Here is a tiny trained network, its code and every weight. The questions are about switching its units off for an input and a target symbol, where a switched-off unit gives its printed mean instead of its output.

import numpy as np


def w(rows, s, z=0):
    codes = np.array(rows[::2]) - 128.0
    scale = np.full(codes.shape[1], s)
    scale[-1] = z or s
    return codes * scale


def norm(h):
    return h / np.sqrt((h * h).mean(-1, keepdims=True) + 1e-5)


def f(y):
    return y / 2 * (1 + np.tanh(0.7978845608 * (y + 0.044715 * y**3)))


def softmax(a):
    e = np.exp(a - a.max(-1, keepdims=True))
    return e / e.sum(-1, keepdims=True)


def log_softmax(a):
    a = a - a.max(-1, keepdims=True)
    return a - np.log(np.exp(a).sum(-1, keepdims=True))


def net(x, mask):
    ids = ['ΞΠαζηλτ'.index(c) for c in x.split()]
    T = len(ids)
    res = E[ids] + P[:T]
    u = 0
    for l in range(3):
        q, k, v = (norm(res) @ M[l].T for M in (Q, K, V))
        z = softmax(np.where(np.tri(T) > 0, q @ k.T / 4**0.5, -1e9)) @ v
        res = res + np.where(mask[u], z, O[l][:, -1]) @ O[l][:, :-1]
        u += 1
        y = f(norm(res) @ A[l][:, :-1].T + A[l][:, -1])
        res = res + np.where(mask[u : u + 4], y, B[l][:, -1]) @ B[l][:, :-1]
        u += 4
    return log_softmax(norm(res)[-1] @ U[:, :-1].T + U[:, -1])


Q, K, V, O, A, B = {}, {}, {}, {}, {}, {}
E = w([
[117,129,129,93,213,119,123],'Ξ',
[118,138,122,134,114,98,110],'Π',
[180,254,131,120,157,142,163],'α',
[128,153,184,187,139,93,150],'ζ',
[177,106,148,146,96,135,81],'η',
[174,145,98,136,150,155,101],'λ',
[118,139,109,141,110,106,126],'τ',
],0.0079)
P = w([
[79,126,146,157,130,189,74],'0',
[113,10,113,123,127,158,205],'1',
[174,54,90,122,125,57,164],'2',
[128,157,141,136,115,88,13],'3',
[97,166,165,149,161,252,124],'4',
[112,87,117,133,148,211,216],'5',
[134,57,92,105,94,89,155],'6',
],0.0028)
Q[0] = w([
[82,70,77,159,131,154,254],'L0H1',
[95,150,180,88,176,217,174],'L0H1',
[71,243,153,141,153,234,87],'L0H1',
[132,180,198,126,153,147,62],'L0H1',
],0.0078)
K[0] = w([
[215,106,94,140,134,14,192],'L0H1',
[99,75,82,92,96,122,211],'L0H1',
[129,53,115,125,115,207,254],'L0H1',
[54,118,139,142,76,211,168],'L0H1',
],0.0062)
V[0] = w([
[129,107,74,117,238,136,104],'L0H1',
[198,116,251,127,175,148,92],'L0H1',
[208,107,74,95,53,207,96],'L0H1',
[196,213,115,177,132,171,215],'L0H1',
],0.0025)
O[0] = w([
[112,79,112,184,129,194,45,255],'L0H1',
[253,218,144,187,228,147,187,131],'L0H1',
[51,82,166,208,98,114,161,90],'L0H1',
[174,154,173,87,27,173,84,90],'L0H1',
],0.0033,0.0007)
A[0] = w([
[137,98,105,94,168,108,160,247],'L0N1',
[134,211,172,128,58,98,133,135],'L0N2',
[188,124,241,163,254,148,127,118],'L0N3',
[118,191,116,100,126,115,73,134],'L0N4',
],0.004,0.0012)
B[0] = w([
[104,115,166,139,217,177,58,183],'L0N1',
[150,30,101,120,126,129,231,157],'L0N2',
[20,28,133,40,100,69,122,254],'L0N3',
[141,68,75,92,165,162,253,152],'L0N4',
],0.0039,0.002)
Q[1] = w([
[51,101,83,124,157,32,147],'L1H1',
[216,150,75,82,196,207,144],'L1H1',
[70,123,131,68,178,148,58],'L1H1',
[83,118,109,149,3,102,190],'L1H1',
],0.0056)
K[1] = w([
[97,4,84,79,139,40,51],'L1H1',
[232,231,125,23,197,123,200],'L1H1',
[103,96,198,38,203,176,90],'L1H1',
[39,57,92,170,34,85,157],'L1H1',
],0.0037)
V[1] = w([
[82,118,96,92,120,40,176],'L1H1',
[96,251,128,163,134,116,182],'L1H1',
[163,77,82,114,148,70,111],'L1H1',
[143,201,172,140,125,115,212],'L1H1',
],0.0021)
O[1] = w([
[117,112,226,123,192,164,32,150],'L1H1',
[231,93,203,82,119,29,128,33],'L1H1',
[149,145,134,249,73,214,244,198],'L1H1',
[134,5,107,121,80,56,115,2],'L1H1',
],0.0025,0.00097)
A[1] = w([
[204,203,160,63,183,114,218,21],'L1N1',
[61,137,134,88,60,114,93,7],'L1N2',
[195,75,185,3,165,154,36,54],'L1N3',
[120,217,188,174,154,95,238,125],'L1N4',
],0.0043,0.0018)
B[1] = w([
[182,187,46,2,92,52,69,213],'L1N1',
[112,32,65,89,54,74,100,73],'L1N2',
[76,78,223,193,105,126,116,254],'L1N3',
[111,77,173,112,128,48,177,244],'L1N4',
],0.0046,0.00082)
Q[2] = w([
[81,69,132,158,168,185,87],'L2H1',
[73,138,164,121,181,79,101],'L2H1',
[137,112,82,207,207,37,103],'L2H1',
[139,128,195,87,149,252,3],'L2H1',
],0.0055)
K[2] = w([
[190,51,138,244,146,234,97],'L2H1',
[39,69,130,214,113,148,182],'L2H1',
[72,162,108,208,125,104,38],'L2H1',
[138,77,141,110,172,254,157],'L2H1',
],0.0042)
V[2] = w([
[94,160,199,109,124,88,43],'L2H1',
[118,216,121,196,117,11,159],'L2H1',
[89,237,107,68,84,83,121],'L2H1',
[171,255,153,156,110,74,90],'L2H1',
],0.0023)
O[2] = w([
[117,72,122,122,99,135,195,128],'L2H1',
[67,37,173,77,169,191,54,54],'L2H1',
[95,2,82,137,173,164,192,3],'L2H1',
[110,87,203,91,246,209,199,14],'L2H1',
],0.0025,0.00082)
A[2] = w([
[30,119,200,197,87,163,119,123],'L2N1',
[28,40,253,81,15,24,158,3],'L2N2',
[166,129,217,212,44,99,75,138],'L2N3',
[161,85,104,214,102,79,105,209],'L2N4',
],0.0033,0.0013)
B[2] = w([
[218,78,184,47,183,45,68,253],'L2N1',
[126,250,22,252,96,141,198,203],'L2N2',
[148,137,224,71,29,125,107,238],'L2N3',
[128,142,175,55,94,214,112,240],'L2N4',
],0.0037,0.0016)
U = w([
[196,158,77,22,140,79,164,159],'Ξ',
[90,154,179,233,104,59,226,151],'Π',
[174,105,236,120,29,144,52,159],'α',
[39,54,166,113,229,111,73,196],'ζ',
[36,83,23,149,24,104,56,26],'η',
[166,228,76,214,156,215,93,92],'λ',
[138,2,105,134,109,219,215,10],'τ',
],0.0061,0.0012)

Each question gives the input, a string of symbols that net reads in full, and the target symbol t.
The units are the heads (4 rows each of Q, K, V and O) and the neurons (one row each of A and B). Each row of codes is followed by its name. A weight is (code - 128) times the scale printed after its matrix; where a second scale follows, it is the last column's (O, A, B and U).
mask holds one flag per unit, layer by layer, with each layer's heads first. A switched-off unit (its flag False) gives its mean, the last column of its rows in O or B, instead of its output. The means were averaged over made-up inputs and are rounded, as every weight is.
A unit's drop is (log p(t) with every unit on - log p(t) with that unit switched off) / (log p(t) with every unit on - log p(t) with every unit switched off).
The circuit of an input: a set's keep is (log p(t) with only the set's units on - log p(t) with every unit switched off) / (log p(t) with every unit on - log p(t) with every unit switched off). Starting from the 12 units with the biggest drops (on a tie, the unit counted first), units are removed one at a time, each time the one whose removal leaves the highest keep (on an exact tie, the one counted first), for as long as the keep stays at least 0.8.
circuit, biggest first: the units of the circuit, biggest drop first
unit that matters most: the unit with the biggest drop
top k neurons: the k neurons with the biggest drops, biggest first
top k neurons in layer l: the k neurons of layer l with the biggest drops, biggest first
drop when u is switched off: that unit's drop, to one decimal
input Π Ξ Ξ Π, target ζ: top neuron in layer 0 : (L0N3)
input ζ λ Π η η τ, target ζ: top 4 neurons : (L2N2 L0N3 L2N1 L1N1)
input η η λ Ξ τ, target Π: circuit, biggest first : (L1N4 L0H1)
input ζ Ξ α λ Ξ α, target Ξ: circuit, biggest first : (L1N1 L1H1)
input ζ τ λ τ τ, target η: circuit, biggest first : (L0H1 L1N2)
input ζ η Ξ Π, target Ξ: circuit, biggest first : (L0H1 L0N4)
input τ Π λ λ Π, target ζ: top 3 neurons in layer 2 : (L2N2 L2N1 L2N3)
input τ τ η Π Π, target η: circuit, biggest first : (L0H1 L1N2)
input Ξ τ Π ζ τ, target η: circuit, biggest first : (L0H1 L1N2)
input α Π Ξ Π, target τ: top 2 neurons : (L0N4 L0N3)
input Ξ η τ τ Π, target Π: circuit, biggest first : (L0H1 L1N4)
input Π Ξ η Ξ Π α λ, target α: top 2 neurons in layer 2 : (L2N3 L2N2)
input Π η τ α η τ τ, target τ: top 3 neurons : (L0N3 L1N3 L1N1)
input η λ Ξ τ τ α, target Ξ: unit that matters most : L1N1
input Π α τ, target ζ: top 2 neurons in layer 1 : (L1N3 L1N1)
input Ξ Ξ Π, target λ: top 2 neurons : (L0N3 L1N3)
input η λ τ α τ, target α: top 2 neurons : (L0N3 L2N1)
input λ Π η λ τ τ, target Π: top 2 neurons in layer 1 : (L1N4 L1N1)
input α τ τ, target τ: top 2 neurons in layer 1 : (L1N1 L1N3)
input λ η λ τ λ τ, target α: top neuron in layer 2 : (L2N1)
input τ λ τ Ξ τ η τ, target λ: drop when L0H1 is switched off : 0.8
input η α α λ τ τ Π, target α: drop when L0N3 is switched off : 1.4
input ζ α λ η Π, target τ: drop when L2H1 is switched off : 0.2
